Below are the code and all the weights of a small trained network. Each question names an input and a class and asks about switching units off, where a switched-off unit gives its printed mean instead of its output.

import numpy as np


def w(rows, s, z=0):
    codes = np.array(rows[::2]) - 128.0
    scale = np.full(codes.shape[1], s)
    scale[-1] = z or s
    return codes * scale


def f(y):
    return np.maximum(y, 0)


def log_softmax(a):
    a = a - a.max(-1, keepdims=True)
    return a - np.log(np.exp(a).sum(-1, keepdims=True))


def net(x, mask):
    res = np.array(x, float).reshape(1, 6) / 4 @ E
    y = f(res @ A[0][:, :-1].T + A[0][:, -1])
    res = res + np.where(mask, y, B[0][:, -1]) @ B[0][:, :-1]
    return log_softmax(res[-1] @ U[:, :-1].T + U[:, -1])


A, B = {}, {}
E = w([
[129,130,130,129,129,129],'x0',
[189,155,227,104,164,46],'x1',
[127,126,127,127,127,128],'x2',
[218,76,154,184,161,201],'x3',
[207,254,72,144,110,139],'x4',
[110,128,85,202,245,71],'x5',
],0.0089)
A[0] = w([
[103,144,96,207,242,89,3],'neuron 1',
[40,2,187,109,133,96,112],'neuron 2',
[140,155,175,72,80,183,63],'neuron 3',
[104,196,112,86,131,115,43],'neuron 4',
[86,105,57,151,124,189,108],'neuron 5',
[116,101,72,148,119,174,134],'neuron 6',
[207,69,129,157,135,180,73],'neuron 7',
[204,109,149,164,137,189,69],'neuron 8',
[152,114,141,88,73,175,80],'neuron 9',
[108,136,69,191,213,119,76],'neuron 10',
[197,134,202,130,131,70,37],'neuron 11',
[97,106,58,156,125,161,128],'neuron 12',
[100,122,103,118,144,180,63],'neuron 13',
[222,247,48,153,116,138,73],'neuron 14',
[136,147,185,92,36,196,44],'neuron 15',
[158,130,161,143,147,187,23],'neuron 16',
[143,164,189,142,196,98,87],'neuron 17',
[168,238,106,119,97,143,119],'neuron 18',
[172,141,192,133,144,61,80],'neuron 19',
[60,187,102,100,95,69,66],'neuron 20',
[40,180,105,78,84,81,5],'neuron 21',
[211,111,145,166,137,206,74],'neuron 22',
[172,96,148,182,145,171,90],'neuron 23',
[154,127,209,93,164,71,135],'neuron 24',
[159,197,84,162,122,107,29],'neuron 25',
[88,99,51,162,99,177,85],'neuron 26',
[190,120,138,171,163,161,61],'neuron 27',
],0.0083,0.0012)
B[0] = w([
[177,72,66,95,67,55,221],'neuron 1',
[160,91,88,171,187,254,255],'neuron 2',
[149,92,82,122,116,82,189],'neuron 3',
[93,123,150,164,152,126,165],'neuron 4',
[155,187,191,82,117,144,201],'neuron 5',
[142,183,187,92,111,132,185],'neuron 6',
[74,162,159,155,168,77,202],'neuron 7',
[65,133,136,142,157,92,200],'neuron 8',
[137,107,74,113,80,75,183],'neuron 9',
[172,98,74,88,62,58,205],'neuron 10',
[139,175,176,97,113,152,196],'neuron 11',
[174,182,178,80,98,155,188],'neuron 12',
[138,156,149,127,118,140,161],'neuron 13',
[139,82,114,150,167,214,240],'neuron 14',
[137,75,73,106,72,63,208],'neuron 15',
[93,139,133,147,142,92,167],'neuron 16',
[157,157,140,89,109,117,189],'neuron 17',
[137,77,112,156,157,190,204],'neuron 18',
[151,168,153,118,96,160,194],'neuron 19',
[63,134,154,166,169,95,195],'neuron 20',
[76,144,158,159,168,87,203],'neuron 21',
[76,139,133,162,154,84,210],'neuron 22',
[82,153,140,161,130,80,189],'neuron 23',
[173,174,161,102,123,178,206],'neuron 24',
[136,94,97,153,148,171,180],'neuron 25',
[181,196,186,106,124,151,203],'neuron 26',
[78,124,127,130,129,113,188],'neuron 27',
],0.009,0.0089)
U = w([
[202,244,194,60,108,149,100],'0',
[166,29,118,181,191,214,116],'1',
[178,52,96,88,58,34,254],'2',
[30,170,169,186,186,61,26],'3',
],0.011,0.00059)

Each question gives the input, the list of numbers given to net, and the class t.
The units are the neurons (one row each of A and B). Each row of codes is followed by its name. A weight is (code - 128) times the scale printed after its matrix; where a second scale follows, it is the last column's (A, B and U).
mask holds one flag per neuron, in row order. A switched-off neuron (its flag False) gives its mean, the last column of its row in B, instead of its output. The means were averaged over made-up inputs and are rounded, as every weight is.
A unit's drop is (log p(t) with every unit on - log p(t) with that unit switched off) / (log p(t) with every unit on - log p(t) with every unit switched off).
The circuit of an input: a set's keep is (log p(t) with only the set's units on - log p(t) with every unit switched off) / (log p(t) with every unit on - log p(t) with every unit switched off). Starting from the 12 units with the biggest drops (on a tie, the unit counted first), units are removed one at a time, each time the one whose removal leaves the highest keep (on an exact tie, the one counted first), for as long as the keep stays at least 0.8.
units of the circuit, in order: the units of the circuit, biggest drop first
unit that matters most: the unit with the biggest drop
top k neurons: the k neurons with the biggest drops, biggest first
drop when u is switched off: that unit's drop, to one decimal
input [3,7,8,2,1,6], class 0: unit that matters most	neuron 24
input [-8,3,-1,0,4,-3], class 1: units of the circuit, in order	neuron 18; neuron 14; neuron 5
input [-3,-2,0,0,3,-4], class 2: units of the circuit, in order	neuron 15; neuron 24
input [3,-6,-5,-6,-2,-1], class 0: top 3 neurons	neuron 26; neuron 12; neuron 5
input [-8,-3,0,7,0,-8], class 2: top 2 neurons	neuron 15; neuron 9
input [-4,-2,6,4,3,3], class 3: units of the circuit, in order	neuron 2; neuron 22
input [-7,2,-4,1,-6,7], class 2: top 2 neurons	neuron 1; neuron 10
input [-4,7,-6,-3,1,8], class 2: top 2 neurons	neuron 1; neuron 10
input [-4,0,-5,-8,8,-2], class 1: top 3 neurons	neuron 14; neuron 18; neuron 25
input [1,6,7,-7,5,-7], class 2: units of the circuit, in order	neuron 15; neuron 3
input [-8,-4,4,-2,-3,7], class 2: top 2 neurons	neuron 1; neuron 10
input [4,3,-8,-5,0,-1], class 3: units of the circuit, in order	neuron 20; neuron 21
input [8,7,6,0,-8,-8], class 1: top 3 neurons	neuron 2; neuron 1; neuron 10
input [3,7,7,7,8,8], class 1: top 2 neurons	neuron 14; neuron 25
input [-7,0,-6,0,-5,-5], class 1: units of the circuit, in order	neuron 2
input [6,0,0,5,5,6], class 2: top 3 neurons	neuron 1; neuron 10; neuron 2
input [-7,6,7,7,5,-1], class 3: top 2 neurons	neuron 22; neuron 8
input [-1,-4,4,-8,1,-4], class 3: top 2 neurons	neuron 21; neuron 20
input [3,-8,-1,-8,1,4], class 0: top 3 neurons	neuron 12; neuron 26; neuron 5
input [-7,2,4,-5,-8,-2], class 1: units of the circuit, in order	neuron 2
input [3,2,-7,-6,-3,-7], class 2: top 2 neurons	neuron 15; neuron 3
input [5,-4,-1,-3,0,-5], class 2: drop when neuron 2 is switched off	0.1
input [7,-8,7,6,-8,-3], class 0: drop when neuron 6 is switched off	0.2
input [1,8,-7,-1,-7,1], class 0: drop when neuron 24 is switched off	0.2
input [0,-7,-1,4,3,8], class 2: drop when neuron 10 is switched off	0.8
